Below are the code and all the weights of a small trained network. Each question names an input and a class and asks about switching units off, where a switched-off unit gives its printed mean instead of its output.

import numpy as np


def w(rows, s, z=0):
    codes = np.array(rows[::2]) - 128.0
    scale = np.full(codes.shape[1], s)
    scale[-1] = z or s
    return codes * scale


def f(y):
    return np.maximum(y, 0)


def log_softmax(a):
    a = a - a.max(-1, keepdims=True)
    return a - np.log(np.exp(a).sum(-1, keepdims=True))


def net(x, mask):
    res = np.array(x, float).reshape(1, 7) / 4 @ E
    y = f(res @ A[0][:, :-1].T + A[0][:, -1])
    res = res + np.where(mask, y, B[0][:, -1]) @ B[0][:, :-1]
    return log_softmax(res[-1] @ U[:, :-1].T + U[:, -1])


A, B = {}, {}
E = w([
[129,127,129],'x0',
[112,219,49],'x1',
[125,126,127],'x2',
[128,129,129],'x3',
[254,154,138],'x4',
[129,128,128],'x5',
[118,190,202],'x6',
],0.0078)
A[0] = w([
[122,94,159,247],'neuron 0',
[195,158,145,162],'neuron 1',
[61,38,45,146],'neuron 2',
[58,107,198,143],'neuron 3',
[115,64,160,229],'neuron 4',
[146,205,94,160],'neuron 5',
[181,64,52,205],'neuron 6',
[127,166,94,145],'neuron 7',
[40,194,189,100],'neuron 8',
[126,177,39,154],'neuron 9',
[200,120,48,81],'neuron 10',
[101,75,73,154],'neuron 11',
[112,251,30,182],'neuron 12',
[121,104,143,190],'neuron 13',
[111,107,112,122],'neuron 14',
[33,177,205,146],'neuron 15',
[197,118,97,162],'neuron 16',
[188,113,72,92],'neuron 17',
[189,47,118,90],'neuron 18',
[140,33,201,253],'neuron 19',
[93,89,93,135],'neuron 20',
[102,176,151,112],'neuron 21',
[117,201,56,161],'neuron 22',
[172,113,94,110],'neuron 23',
[171,227,238,177],'neuron 24',
[42,117,84,135],'neuron 25',
],0.011,0.0041)
B[0] = w([
[88,142,178,200],'neuron 0',
[143,170,151,189],'neuron 1',
[93,207,136,232],'neuron 2',
[87,106,135,198],'neuron 3',
[99,122,180,212],'neuron 4',
[138,160,94,193],'neuron 5',
[165,141,152,215],'neuron 6',
[139,145,101,168],'neuron 7',
[107,78,100,193],'neuron 8',
[152,166,85,205],'neuron 9',
[182,127,141,180],'neuron 10',
[126,178,131,191],'neuron 11',
[156,160,4,255],'neuron 12',
[115,122,149,169],'neuron 13',
[123,142,133,149],'neuron 14',
[88,82,106,209],'neuron 15',
[156,131,147,185],'neuron 16',
[163,113,137,168],'neuron 17',
[170,111,153,182],'neuron 18',
[115,87,222,250],'neuron 19',
[106,154,142,176],'neuron 20',
[116,119,104,157],'neuron 21',
[165,144,68,210],'neuron 22',
[150,117,133,157],'neuron 23',
[42,182,134,227],'neuron 24',
[100,154,92,209],'neuron 25',
],0.035,0.0079)
U = w([
[139,183,212,228],'0',
[160,195,92,246],'1',
[112,46,159,64],'2',
[141,71,36,85],'3',
[245,107,219,74],'4',
[254,162,115,3],'5',
],0.0074,0.0033)

Each question gives the input, the list of numbers given to net, and the class t.
The units are the neurons (one row each of A and B). Each row of codes is followed by its name. A weight is (code - 128) times the scale printed after its matrix; where a second scale follows, it is the last column's (A, B and U).
mask holds one flag per neuron, in row order. A switched-off neuron (its flag False) gives its mean, the last column of its row in B, instead of its output. The means were averaged over made-up inputs and are rounded, as every weight is.
A unit's drop is (log p(t) with every unit on - log p(t) with that unit switched off) / (log p(t) with every unit on - log p(t) with every unit switched off).
The circuit of an input: a set's keep is (log p(t) with only the set's units on - log p(t) with every unit switched off) / (log p(t) with every unit on - log p(t) with every unit switched off). Starting from the 12 units with the biggest drops (on a tie, the unit counted first), units are removed one at a time, each time the one whose removal leaves the highest keep (on an exact tie, the one counted first), for as long as the keep stays at least 0.8.
circuit, biggest first: the units of the circuit, biggest drop first
unit that matters most: the unit with the biggest drop
top k neurons: the k neurons with the biggest drops, biggest first
drop of u: that unit's drop, to one decimal
input [-6,-8,-8,-7,3,-5,0], class 4: circuit, biggest first => (neuron 2; neuron 19)
input [-1,5,-1,2,-7,2,1], class 3: circuit, biggest first => (neuron 8; neuron 15)
input [-6,-8,1,-1,1,-4,-1], class 4: circuit, biggest first => (neuron 24; neuron 19)
input [-7,-5,5,-3,1,-5,-4], class 4: unit that matters most => neuron 24
input [2,1,4,0,1,-1,-1], class 5: top 2 neurons => (neuron 24; neuron 2)
input [6,-1,0,1,-4,-6,-1], class 0: top 2 neurons => (neuron 12; neuron 2)
input [-4,-3,-1,0,0,-6,-8], class 0: top 2 neurons => (neuron 2; neuron 11)
input [7,0,5,-6,0,-6,-7], class 0: top 2 neurons => (neuron 12; neuron 2)
input [2,0,1,-1,4,5,-1], class 4: top 2 neurons => (neuron 12; neuron 2)
input [-8,-4,7,5,-1,-5,-4], class 0: drop of neuron 21 => 0.0
input [6,-4,-6,-4,-8,0,-2], class 0: drop of neuron 2 => 0.6
input [-3,-6,-3,-7,-1,-6,4], class 2: drop of neuron 2 => 0.1
